Below is a small trained network, with its code and all its weights. Each question gives an input and a target symbol and asks what happens when units are switched off, that is, made to give their printed mean instead of their output.

import numpy as np


def w(rows, s, z=0):
    codes = np.array(rows[::2]) - 128.0
    scale = np.full(codes.shape[1], s)
    scale[-1] = z or s
    return codes * scale


def f(y):
    return np.maximum(y, 0)


def softmax(a):
    e = np.exp(a - a.max(-1, keepdims=True))
    return e / e.sum(-1, keepdims=True)


def log_softmax(a):
    a = a - a.max(-1, keepdims=True)
    return a - np.log(np.exp(a).sum(-1, keepdims=True))


def net(x, mask):
    ids = ['ΓΘΞΠΦεη'.index(c) for c in x.split()]
    T = len(ids)
    res = E[ids] + P[:T]
    u = 0
    for l in range(2):
        r = res
        for j in range(2):
            rows = slice(2 * j, 2 * j + 2)
            q, k, v = (r @ M[l][rows].T for M in (Q, K, V))
            z = softmax(np.where(np.tri(T) > 0, q @ k.T / 2**0.5, -1e9)) @ v
            o = O[l][rows]
            res = res + np.where(mask[u + j], z, o[:, -1]) @ o[:, :-1]
        u += 2
        y = f(res @ A[l][:, :-1].T + A[l][:, -1])
        res = res + np.where(mask[u : u + 8], y, B[l][:, -1]) @ B[l][:, :-1]
        u += 8
    return log_softmax(res[-1] @ U[:, :-1].T + U[:, -1])


Q, K, V, O, A, B = {}, {}, {}, {}, {}, {}
E = w([
[177,81,162,99,84,190,193,98,139,73],'Γ',
[177,97,143,185,143,93,176,188,120,143],'Θ',
[129,106,102,221,67,80,87,57,162,69],'Ξ',
[84,122,108,161,45,6,136,115,157,158],'Π',
[112,163,45,133,138,116,181,137,191,114],'Φ',
[119,68,148,135,157,117,37,102,115,173],'ε',
[174,203,203,63,94,88,72,156,75,114],'η',
],0.015)
P = w([
[156,46,18,161,154,187,68,162,2,113],'0',
[74,32,164,143,87,89,88,225,113,115],'1',
[111,27,165,132,123,86,102,210,146,123],'2',
[117,56,153,133,126,106,111,178,136,125],'3',
[127,80,143,147,140,115,119,158,138,125],'4',
[116,103,144,140,131,139,129,154,129,139],'5',
[121,114,130,144,134,138,145,140,126,147],'6',
[120,128,124,134,119,154,158,129,121,159],'7',
[140,135,127,127,146,137,161,99,137,143],'8',
[123,140,121,118,125,161,179,110,126,161],'9',
[159,149,120,129,148,137,185,83,151,146],'10',
[137,153,101,115,119,162,201,89,125,163],'11',
[147,159,102,107,117,158,214,83,123,167],'12',
[157,175,70,123,109,168,194,97,107,173],'13',
],0.007)
Q[0] = w([
[136,99,116,83,255,233,163,152,107,140],'L0H0',
[88,101,93,169,61,62,141,62,129,107],'L0H0',
[170,153,147,100,127,171,186,150,131,94],'L0H1',
[119,122,98,118,80,127,170,152,161,65],'L0H1',
],0.0082)
K[0] = w([
[145,106,135,145,132,116,1,142,79,176],'L0H0',
[136,171,112,60,116,150,203,81,143,133],'L0H0',
[156,148,159,74,92,150,143,154,117,100],'L0H1',
[163,128,115,98,100,138,152,108,145,80],'L0H1',
],0.011)
V[0] = w([
[226,235,116,103,22,170,129,200,49,39],'L0H0',
[147,62,226,73,82,218,209,98,90,36],'L0H0',
[74,27,120,212,134,168,210,82,113,127],'L0H1',
[119,118,3,210,65,82,159,174,232,168],'L0H1',
],0.0044)
O[0] = w([
[145,146,175,163,144,98,38,197,185,2,176],'L0H0',
[181,184,167,112,90,145,141,177,158,186,252],'L0H0',
[119,34,98,85,144,87,122,177,160,121,198],'L0H1',
[98,120,198,138,98,67,126,168,147,183,110],'L0H1',
],0.0077,0.0014)
A[0] = w([
[191,143,154,135,181,131,128,183,85,171,187],'L0N0',
[163,92,113,89,113,218,151,95,112,89,168],'L0N1',
[156,118,2,173,123,175,138,57,142,63,253],'L0N2',
[118,136,118,193,133,90,170,218,160,156,224],'L0N3',
[86,113,171,156,152,136,72,141,148,102,96],'L0N4',
[95,102,39,194,118,107,129,116,158,102,173],'L0N5',
[136,183,154,134,81,142,133,141,190,121,98],'L0N6',
[132,52,88,105,174,151,125,62,133,175,213],'L0N7',
],0.0069,0.0018)
B[0] = w([
[121,128,145,133,149,98,140,151,63,142,209],'L0N0',
[136,135,129,167,104,143,137,156,160,55,225],'L0N1',
[75,106,161,135,113,94,126,254,160,97,237],'L0N2',
[154,90,119,144,110,198,188,125,157,186,252],'L0N3',
[120,123,170,162,149,81,104,219,130,144,161],'L0N4',
[43,117,108,90,104,130,192,153,131,155,208],'L0N5',
[160,132,123,95,92,183,140,68,151,151,190],'L0N6',
[165,131,98,145,92,161,46,100,87,114,218],'L0N7',
],0.0077,0.0045)
Q[1] = w([
[217,224,117,85,154,216,131,78,129,132],'L1H0',
[109,145,116,163,86,172,90,75,173,172],'L1H0',
[145,202,102,137,178,201,132,40,77,91],'L1H1',
[183,118,100,162,174,255,73,74,127,115],'L1H1',
],0.0066)
K[1] = w([
[151,176,179,118,104,82,87,70,21,136],'L1H0',
[137,183,92,47,82,166,239,178,135,80],'L1H0',
[157,170,193,85,85,56,50,90,2,149],'L1H1',
[156,103,151,152,178,127,67,132,100,148],'L1H1',
],0.0066)
V[1] = w([
[140,183,240,158,93,54,208,158,81,63],'L1H0',
[136,188,97,58,152,147,169,216,125,75],'L1H0',
[195,150,51,206,162,253,253,81,233,84],'L1H1',
[97,49,144,242,119,139,197,192,229,60],'L1H1',
],0.0042)
O[1] = w([
[131,119,11,194,118,170,123,49,87,199,155],'L1H0',
[86,97,151,80,155,179,250,54,96,121,139],'L1H0',
[96,72,199,52,154,51,134,233,162,77,135],'L1H1',
[128,143,204,149,112,170,2,235,122,107,254],'L1H1',
],0.0067,0.0081)
A[1] = w([
[152,151,151,48,159,127,111,153,152,74,69],'L1N0',
[181,91,216,128,209,111,122,144,97,189,254],'L1N1',
[14,103,96,141,150,81,107,161,123,117,85],'L1N2',
[167,113,215,121,147,160,83,184,122,72,110],'L1N3',
[152,98,2,142,136,199,199,104,72,68,177],'L1N4',
[66,97,184,90,162,3,159,145,163,83,57],'L1N5',
[144,101,143,132,153,105,136,189,104,52,35],'L1N6',
[163,152,163,70,104,122,87,74,86,138,193],'L1N7',
],0.0068,0.0025)
B[1] = w([
[104,167,135,116,163,93,93,139,117,155,159],'L1N0',
[214,152,77,183,136,164,138,150,98,54,188],'L1N1',
[75,158,108,131,209,42,138,141,79,148,165],'L1N2',
[130,179,77,82,122,74,99,75,168,236,245],'L1N3',
[71,185,230,42,126,5,65,122,168,188,168],'L1N4',
[64,82,127,150,156,253,199,166,161,150,163],'L1N5',
[138,104,59,152,82,162,169,53,171,137,190],'L1N6',
[118,80,128,176,204,162,190,155,80,108,170],'L1N7',
],0.0065,0.011)
U = w([
[135,150,172,108,187,7,7,227,103,83,133],'Γ',
[192,96,67,222,115,219,178,165,69,60,253],'Θ',
[136,145,22,129,125,42,164,60,138,255,94],'Ξ',
[146,127,102,125,125,94,119,153,135,132,14],'Π',
[81,116,132,113,192,134,145,179,154,135,147],'Φ',
[167,118,152,97,21,135,87,119,206,134,162],'ε',
[148,126,98,128,128,89,118,152,136,134,17],'η',
],0.0061,0.0041)

Each question gives the input, a string of symbols that net reads in full, and the target symbol t.
The units are the heads (2 rows each of Q, K, V and O) and the neurons (one row each of A and B). Each row of codes is followed by its name. A weight is (code - 128) times the scale printed after its matrix; where a second scale follows, it is the last column's (O, A, B and U).
mask holds one flag per unit, layer by layer, with each layer's heads first. A switched-off unit (its flag False) gives its mean, the last column of its rows in O or B, instead of its output. The means were averaged over made-up inputs and are rounded, as every weight is.
A unit's drop is (log p(t) with every unit on - log p(t) with that unit switched off) / (log p(t) with every unit on - log p(t) with every unit switched off).
The circuit of an input: a set's keep is (log p(t) with only the set's units on - log p(t) with every unit switched off) / (log p(t) with every unit on - log p(t) with every unit switched off). Starting from the 12 units with the biggest drops (on a tie, the unit counted first), units are removed one at a time, each time the one whose removal leaves the highest keep (on an exact tie, the one counted first), for as long as the keep stays at least 0.8.
units of the circuit, in order: the units of the circuit, biggest drop first
k most important neurons: the k neurons with the biggest drops, biggest first
which heads matter: for each layer, one digit per head in row order, 1 if its drop is at least 0.15 and else 0, layers parted by /
drop when u is switched off: that unit's drop, to one decimal
input Γ Π Φ Π Γ η Ξ η Γ η, target Ξ: units of the circuit, in order => (L0N2, L1H1, L0H1)
input η η Θ Γ Π Π, target ε: 2 most important neurons => (L0N3, L0N6)
input Θ Γ Φ η η Γ Γ η Φ, target Φ: 2 most important neurons => (L0N2, L1N5)
input Π Γ Π ε Θ ε, target Θ: which heads matter => 11 / 01
input ε Γ Θ Γ Φ η Θ ε ε Γ Θ ε, target Ξ: 4 most important neurons => (L0N7, L0N2, L1N4, L0N1)
input Ξ η Γ η Γ Γ η Γ Φ Θ η η η, target Ξ: units of the circuit, in order => (L1H1, L0H1)
input η Γ Π, target ε: which heads matter => 10 / 00
input Γ Φ ε Γ Φ Φ Φ, target Φ: which heads matter => 00 / 01
input Π η Θ Π Θ Γ Θ η Γ η η Π ε, target Γ: which heads matter => 11 / 01
input Ξ Θ ε Θ, target Θ: which heads matter => 00 / 00
input ε η ε Ξ Π η Θ ε Θ Ξ, target Γ: 3 most important neurons => (L1N2, L0N2, L1N6)
input Ξ Γ Ξ Θ Ξ Γ η Ξ Γ Γ ε, target Γ: which heads matter => 01 / 01
input Ξ η Γ Φ Ξ, target Φ: 2 most important neurons => (L1N5, L0N5)
input Ξ Θ Ξ Θ Ξ Π Φ Π, target Φ: which heads matter => 00 / 01
input η Π Ξ Γ η Ξ Γ Ξ Γ Φ Γ Γ, target ε: 3 most important neurons => (L1N3, L1N6, L0N1)
input Π Ξ ε Ξ, target Γ: 2 most important neurons => (L1N2, L1N6)
input η η Π Ξ ε Γ Θ Ξ ε Π η ε Φ Γ, target ε: 3 most important neurons => (L1N4, L0N2, L0N1)
input Ξ Π ε Γ Π Φ Ξ Θ Φ Φ Θ η Θ ε, target Θ: most important neuron => (L0N2)
input Γ Ξ Γ Π Φ Ξ Ξ Ξ Ξ Γ η η, target Θ: 2 most important neurons => (L0N2, L1N3)
input Ξ Π Γ Γ Γ η Π Γ ε Ξ, target ε: most important neuron => (L0N6)
input Φ Ξ Γ η Θ η, target Θ: drop when L1N7 is switched off => 0.1
input η Θ Π Θ Φ Ξ Θ Γ Γ Θ η Ξ, target ε: drop when L0H0 is switched off => 1.9
input Φ ε Π, target Φ: drop when L1N5 is switched off => 0.5
